X =
[[5446 2894 7127 4018 8906 8624 4585 5424 7598]
 [4804 6257 6091 5484 6287 5618 5494 4115 4006]
 [7384 6876 5015 7786 4899 4135 7733 6452 3722]
 [5493 4841 7228 5137 7291 6167 5767 4433 7613]
 [5306 6408 5303 5466 4302 4312 7893 6045 6386]]
The top-left entry?
A: 5446
The fifth-last entry, reading row by row?
A: 4302
The entry just left of the centre entry?
A: 7786
The entry directly above the centre entry -> 6287
The entry just right of 6091?
A: 5484
The bottom-left entry: 5306
The top entry of the column that holds the smallest entry?
A: 2894
The 2nd entry on the diagonal from the top-right corner?
A: 4115
The last entry, reading row by row?
A: 6386
The entry directly below the centre entry?
A: 7291
The first entry on the diagonal from the top-right corner?
A: 7598
The entry just right of the largest entry: 8624
The 3rd entry, reading row by row?
A: 7127
The third-last entry, reading row by row is 7893
The second entry on the main diagonal -> 6257
The entry directly above 5767: 7733
The entry just left of 5484?
A: 6091
The largest entry in the last column?
A: 7613
The maximum?
A: 8906
The fourth entry in reading order?
A: 4018
The entry just right of 7228?
A: 5137
The largest entry in the first column?
A: 7384
The entry at the centre is 4899

[[ 217.8  210.5  -29.0  257.0  -84.5  -42.2  127.8   79.5]
 [  59.3   12.8    7.7   25.3  155.4 -120.5  100.9   46.7]
 [ 163.3  199.8  -86.3  249.2 -108.9  -10.2   98.0   82.9]
 [ 204.7  210.7  -53.6  263.7  -96.4  -22.9  115.9   83.1]
 [-151.7 -246.0  119.9 -206.0  261.9  211.5 -103.6  -50.4]
 [ 126.1  212.6  -93.9  193.6 -168.5 -209.4  200.3  117.8]
 [-126.4 -208.0   80.7 -187.2  223.8   95.6  -44.6   -7.3]
 [ 123.7  173.8 -116.3  205.2 -111.2  -85.0  126.8  109.3]
 [-150.0 -239.1  131.7 -211.0  231.3  192.4  -88.3  -45.6]
 [-131.3 -247.1  125.3 -206.6  276.2  178.8  -85.5  -37.8]
 [ 183.5  134.1   56.6  174.0  -13.1    5.3   96.1   39.9]
 [ 220.8  226.2  -39.3  258.7 -122.0  -92.2  158.1   98.1]
 [ 197.2  237.9  -64.4  258.8 -167.8 -100.8  160.0  104.3]
 [ 210.4  234.7  -50.2  256.6 -136.3 -114.0  165.7  100.0]
 [  57.4  135.0 -102.8  175.0  -95.0   53.5   39.9   56.0]
 [ 191.3  232.7  -70.3  267.0 -139.8  -57.8  133.4   88.8]]
Read off the top-right entry.
79.5
The entry in the bottom-right corner is 88.8
Read off the second entry on the main diagonal.
12.8
The entry in the top-left corner is 217.8
Read off the second smallest entry.
-246.0
The entry just left of 205.2 is -116.3
Read off the largest entry in the last row.
267.0
The entry just right of -85.5 is -37.8
Read off the entry directly above 211.5.
-22.9
Read off the entry directly below -120.5.
-10.2
The fourth-last entry, reading row by row -> -139.8
The largest entry in the last column -> 117.8
The entry directly above the largest entry is 231.3
The entry directly above 98.0: 100.9
Read off the entry directly below -247.1.
134.1
Read off the entry just right of -39.3.
258.7
The largest entry in the first row -> 257.0
The third largest entry is 263.7
Read off the entry directly below the largest entry.
-13.1
Read off the entry just right of 205.2.
-111.2
Read off the entry directly above 237.9.
226.2
Read off the entry directly below 25.3.
249.2
The top entry of the column that holds the smallest entry -> 210.5
Read off the entry directly below 234.7.
135.0
Read off the entry just left of -85.5.
178.8
Read off the entry just left of 96.1.
5.3
The bottom-left entry -> 191.3
The first entry of the smallest entry's row is -131.3
Read off the entry directly above 200.3.
-103.6
Read off the entry directly below 135.0.
232.7

Questions about the table below.
1) Give the largest entry in the last column.
2) Give the top-right entry.
3) Give the entry just left of 43.2.
4) Give the last entry, reading row by row.
5) Give the second entry on the main diagonal.
6) Give the entry directly below -38.3.
7) Give the top entry of the column that holds the largest entry.
8) Give the second entry from the end, reading row by row.
[[24.1, -26.4, -37.4, -44.8, -50.5, 48.9, 27.4],
 [-39.1, 30.2, 21.0, 58.7, 14.0, -24.9, 15.1],
 [-15.2, 54.6, 48.5, 46.4, 43.2, -15.1, 18.3],
 [4.9, -12.6, 6.0, -4.1, -21.5, 25.5, -15.5],
 [-8.1, 46.2, 39.1, 42.5, 24.6, -10.6, -45.3],
 [13.7, -38.3, -25.4, -17.0, -25.7, 34.0, 6.8],
 [5.7, 58.6, 34.7, 34.9, -2.1, -22.1, 5.0],
 [2.4, -23.9, -7.1, 41.9, -15.7, -0.1, 29.2],
 [-11.2, -28.9, -11.8, 10.9, -33.8, 60.4, -29.0],
 [10.7, -22.2, -2.4, -31.5, 17.6, -53.6, 28.0],
 [-30.8, 52.1, 22.4, 36.6, 9.1, -70.0, 29.9],
 [-5.0, -27.6, -41.8, -50.5, -31.5, 16.2, -38.8]]
1) 29.9
2) 27.4
3) 46.4
4) -38.8
5) 30.2
6) 58.6
7) 48.9
8) 16.2

W = -246   480   175  -416  -248  -218   457   351  -184   433   911  -549  -390
The entry just left of 480 is -246
The centre entry -> 457
The maximum: 911

M = array([47, 33, 51, 49, 45, 93, 13, 23, 46, 21, 58])
Find the entry just right of 21.
58
Find the largest entry.
93

Read these off the grid that follows.
1) What is the top-left entry?
2) What is the entry in the bottom-left corner?
3) What is the entry in the bottom-right corner?
4) What is the entry just right of 8?
5) What is the entry just right of 71?
6) What is the largest entry in the first column?
7) What is the top-right entry?
8) What is the second entry on the diagonal from the top-right corner?
array([[77, 32, 36, 40],
       [79, 48, 35, 50],
       [75, 33, 30, 52],
       [85, 40, 44, 58],
       [93, 41, 38, 58],
       [70, 37, 40, 42],
       [89, 18, 41, 51],
       [99, 31,  8, 42],
       [90, 31, 32, 53],
       [87, 34, 49, 41],
       [78, 27, 38, 45],
       [83, 18, 17, 45],
       [71, 31, 34, 42],
       [86, 42, 36, 43]])
1) 77
2) 86
3) 43
4) 42
5) 31
6) 99
7) 40
8) 35

x = [ -3.948  12.418 -16.105 -11.516  -9.447   3.172  15.393  -4.438  -9.920]
The entry just right of -16.105: -11.516
What is the entry just left of 15.393? 3.172

Read these off the matrix that follows.
1) What is the last entry in the row that holds the smallest entry?
2) What is the smallest entry in the last row?
3) What is the first entry in the row that holds the smallest entry?
4) What is the first entry in the row that holds the largest entry?
5) What is the entry directly below the largest entry?
6) What is the largest entry?
7) What is the largest entry in the last column?
8) What is the entry just left of 53.3?
[[ 21.5  39.4  11.5 -65.8]
 [ 22.8  53.3 -34.1   2.2]
 [ 10.6  -9.2  62.3  47.1]
 [ -5.0  -5.7  15.0  11.1]
 [ 33.0  -6.5 -24.7  14.5]
 [-58.7   7.4  30.7  40.3]
 [ 56.8  32.1  -9.9 -59.9]
 [ 40.8  38.3  -7.2  -6.0]
 [ -9.8  20.7  13.7  -7.2]
 [-29.3  19.6  22.1  -8.6]]
1) -65.8
2) -29.3
3) 21.5
4) 10.6
5) 15.0
6) 62.3
7) 47.1
8) 22.8

Questions about the table below. Counting starts at 0.
1) Give the entry just right of -49.4.
2) Give the entry just right of -5.8.
3) Give the bottom-right entry.
4) Give the entry at row 0, column 0.
5) Give the entry in the top-right corner.
6) Give the top entry of the column that holds the largest entry.
7) Give the entry just right of -12.6.
8) Give the entry directly above -3.7.
[[11.2, -3.0, 6.4, 15.6, 71.5, -15.4, -17.4, -20.3],
[-2.9, 8.6, 48.8, -23.6, -43.2, 12.3, -18.0, -31.3],
[-61.6, 4.2, -8.4, -27.0, -17.5, 5.7, -3.0, 41.7],
[5.2, -39.0, -32.1, -7.5, -41.5, 4.3, 19.8, 40.7],
[52.1, -49.4, -5.8, -14.1, -12.6, -27.2, 3.0, 15.6],
[-3.7, -16.0, 31.7, 2.4, 46.0, -4.8, -34.6, -43.3]]
1) -5.8
2) -14.1
3) -43.3
4) 11.2
5) -20.3
6) 71.5
7) -27.2
8) 52.1

arr =
[[811, -308, 42, 677, 228],
 [529, -568, 430, -102, -556],
 [-288, -539, 144, 35, 969],
 [-373, -97, -472, -376, 224],
 [-273, -323, 658, -9, -689],
 [709, 663, -77, -85, 944],
 [-540, -266, 438, -218, -455],
 [-7, -553, 167, -737, 491],
 [-915, -69, 246, 622, 171],
 [568, 428, -159, 213, -715],
 [757, 586, 191, 103, 902],
 [460, -207, 619, -352, -735],
 [187, 419, -824, 243, 434]]
Counting starts at 0.
The entry directly above 167 -> 438
The entry at row 0, column 0 -> 811
The bottom-right entry is 434
Find the entry directly below the largest entry.
Answer: 224
The entry at row 1, column 0: 529
Find the entry in row 2 and column 0.
Answer: -288
Find the entry directly below -553.
Answer: -69
The entry directly below the smallest entry -> 568
Find the entry directly above the largest entry.
Answer: -556
Find the entry directly above -218.
Answer: -85
Find the entry in the top-right corner.
Answer: 228
The entry just right of 811: -308
The entry directly above -9 -> -376
Find the entry directly below 491.
Answer: 171
The entry directly above 430 is 42
Find the entry just left of 144.
Answer: -539
Find the entry just left of -266.
Answer: -540
The entry in the bottom-left corner is 187
Find the entry just right of -7.
Answer: -553
Find the entry just left of -9.
Answer: 658
The entry directly above -352: 103
The entry at row 1, column 2 is 430
Find the entry at row 2, column 2.
Answer: 144
The entry directly above 187: 460
The entry in row 1 and column 1 -> -568
Find the entry just right of -85.
Answer: 944
Find the entry directly above -159.
Answer: 246
The entry just left of -159: 428
Find the entry just right of the centre entry.
Answer: -218
